Meban: [135  93 106 179]
dufi: [135  93  88 166]
nuz: [135  93 155 119]
q: [ 93 106]
Meban
q: [ 93 155]
nuz

Sibaf: [155 151 151 107 102]
dufi: [ 89 166 175 149 159]
notu: [151 151 155 148 153]
kupi: [ 89  93  89 165 175]
Gato: [106 106 151 148 153]
buvit: [106 104 105 151 157]
q: [ 89  93  89 165]
kupi
q: [ 89 165 175]
kupi
q: [155 151 151]
Sibaf
q: [151 155 148 153]
notu
q: [106 106 151 148 153]
Gato
q: [104 105]
buvit

nuz: [169 152 147 103 129 165 121 147 130 143 103 103  98 103 134 169 147 107
 147 121 147 134 107 151 143 161 134 156 116 165 156 143 147 103  99]
kigo: [ 89 110 115 164 135  94 144 115 134 119 164 164 169 164 130  90 114 159
 115 144 114 129 159 110 120 100 129 105 149  94 104 119 114 164 169]
notu: [170 152 148 103 130 166 121 148 130 143 103 103  98 103 114 159  90 130
 148 121 148 134 107 152 143 161 134 156 116 165 157 143 147 103  98]
kupi: [170 152 148 102 129 166 120 148 129 143 102 102  97 102 134 170 147 107
 148 120 147 134 106 152 143 162 134 156 115 165 156 143 147 102  98]
buvit: [103 130 165 121 147 130 120 150 129 145  99 100  94  99 135 175 150 104
 150 120 150 134 104 154 145 165 135 160 114 170 160 144 149  99  94]
q: [103 129 165 121 147 130]
nuz
q: [130  90 114 159]
kigo
q: [170 152 148 103 130 166 121 148 130 143 103 103  98 103 114 159  90 130
 148 121 148 134 107 152 143 161 134 156 116 165 157 143 147 103  98]
notu
q: [170 152 148 102 129 166 120 148 129 143 102 102  97 102 134 170 147 107
 148 120 147 134 106 152 143 162 134 156 115 165 156 143 147 102  98]
kupi
q: [116 165 157]
notu
q: [170 147]
kupi
q: [134 106]
kupi

kupi: [147 141 120 115 128 112 112 144 132 131 115 130 136 125 100 114  95 107
 144 107 130 120 128 118 123 119 108 133]
notu: [118 134 118 144 118 149 126 157 133 124 111 145 120 156 127 122 119 129
 121 124 128 106 109 138  98 145 127 125]
Sibaf: [140 126 150 140 137 125 137 140 126 118 130 161 112 125 131 119 110 124
 144 121 163 128 124 117 138 131 136 112]
Meban: [120 134 138 153 128 137 132 157 109 152 134 138 109 129 116 105 109 123
 136 122 147 140 118 135 121 145 145 117]
Pom: [125 109 140 130 135 123 138 114 132 109 128 137 111 129 164 134 159 133
 134 151 123 136 122 138 124 136 156 122]
Gato: [140 137 105 146 120 134 125 163 106 141 131 128 137 128 106 102 108 140
 131 121 127 123 124 127 114 124 115 125]
Sel: [113 106 126 115 136 133 124 112 137 139 123 111 133 125 108 125 135 109
  99 105 126 123 130 134 120 141 132 156]
nuz: [118 134 118 144 139 149 126 157 133 124 111 145 120 156 127 122 119 129
 121 124 128 106 109 138  98 145 127 125]
vitoz: [143 128 132 129 126 106 119 145 117 131 141 134 116 117 123 103 117 109
 155 125 130 142 124 133 122 132 141 123]
buvit: [140 130 122 135 132 140 140 129 134 101 129 150 140 137 139 142 128 156
 121 132 140 106 131 111 137 113 107 117]
q: [141 131]
Gato
q: [117 138]
Sibaf
q: [109  99 105 126 123 130 134 120 141]
Sel
q: [118 134 118 144 139 149 126 157 133 124 111 145 120 156 127 122 119 129
 121 124 128 106 109 138  98 145 127 125]
nuz
q: [123 130 134]
Sel

kigo: [153 141 145 105 102 121 106 157 118 160 165 126 113 165 102 121 114 137
 130 141 106 121 146 102 161 165 110 102 125 141 157 153 153 122 130 106
 146 149 101 110 125 106 153 106]
Gato: [155 142 146 103  99 121 103 159 116 163 168 125 112 168  99 121 112 138
 129 142 103 121 147  99 164 168 108  99 125 142 159 155 155 121 129 103
 147 151  99 108 125 103 155 103]
nuz: [155 142 146 104 100 121 104 160 117 163 168 125 112 168  99 121 113 138
 130 142 104 121 147  99 164 168 108  99 125 143 159 155 155 121 130 103
 147 151  99 108 125 104 155 104]
Meban: [155 142 146 104 100 121 104 159 117 163 167 125 113 168 100 121 113 138
 130 142 104 121 146 100 163 168 108 100 125 142 159 155 155 121 129 104
 146 150 100 108 125 104 155 104]
kupi: [105 120 115 163 168 144 163 100 149  95  90 139 153  91 168 144 154 124
 134 120 163 144 115 168  95  91 158 168 139 120 100 105 105 144 134 163
 115 110 168 159 139 164 105 163]
Sibaf: [102 118 113 168 174 146 168  96 151  90 121 125 100 168 167 113 113 123
 135 118 168 146 113 174  90  85 162 173 140 118  96 102 102 146 135 168
 113 107 173 162 140 168 101 168]
q: [167 125 113 168 100 121 113]
Meban
q: [155 142 146 104 100 121 104 159 117 163 167 125 113 168 100 121 113 138
 130 142 104 121 146 100 163 168 108 100 125 142 159 155 155 121 129 104
 146 150 100 108 125 104 155 104]
Meban

Sibaf: [114 104 145 136 158 144 120  96  97 148 117 101 128 155 111 114 172 111
 113 117 114]
vitoz: [115 134 141 144 125 131  99 139 137  97 116 136 128 138 116 118 123 122
 113 109 116]
Gato: [134 144 144 125 131  99 107 127 124 118 104 129 128 140 111 105 146 118
  96  94  99]
kupi: [122 163 122 125 130 142 104 165 159  95 122 162 128 138 131 122 134 140
 120 107 118]
Pom: [143 120 120 125 115 126 134 156 157 121 127 149 128 129 148 129 110 127
 129 133 128]
q: [134 141 144 125 131  99]
vitoz
q: [134 141 144 125 131  99 139 137]
vitoz
q: [124 118 104]
Gato
q: [144 120]
Sibaf
q: [120  96  97 148 117]
Sibaf
q: [123 122 113 109]
vitoz

buvit: [126 123 101 126 126 110 132  95 136 145 146 112 143 145 141 153 111 115
 118 131 121 118 147 127 118 145]
vitoz: [119 124 104 127 131 113 141 129 150  88 142 113 131 141 146 143 117 113
 120 139 130 119 144 120 123 140]
kupi: [126 123 101 126 126 110 146 132 145  95 143 112 136 145 141 153 111 115
 118 131 121 118 147 127 118 145]
Meban: [126 123 101 126 126 110 146 132 145  95 143 112 136 145 141 153 111 115
 118 131 126 120 144 118 121 145]
q: [126 110 132  95 136]
buvit
q: [124 104 127 131 113 141 129 150]
vitoz
q: [126 123 101 126 126 110 146 132 145  95 143 112 136 145 141 153 111 115
 118 131 121 118 147 127 118 145]
kupi
q: [ 88 142 113 131 141]
vitoz

Sibaf: [160 114  93 120 143 120 161 137 106 119  93]
dufi: [162 114  91 119 143 119 161 137 105 119  91]
kupi: [104 138 154 134 117 135 104 121 144 134 154]
notu: [153 117 101 121 139 122 153 135 111 121 101]
Sel: [150 118 103 122 139 122 151 134 112 122 103]
q: [135 104 121 144]
kupi
q: [119 143]
dufi

vitoz: [165 172 155 137 128 152]
kigo: [155 165 172 137 128 162]
Pom: [178 143 155 137 128 131]
Gato: [161 178 141 136 118 142]
q: [178 143 155 137 128]
Pom
q: [178 143 155 137 128 131]
Pom
q: [178 141]
Gato
q: [178 141 136 118]
Gato
q: [155 165 172 137 128 162]
kigo

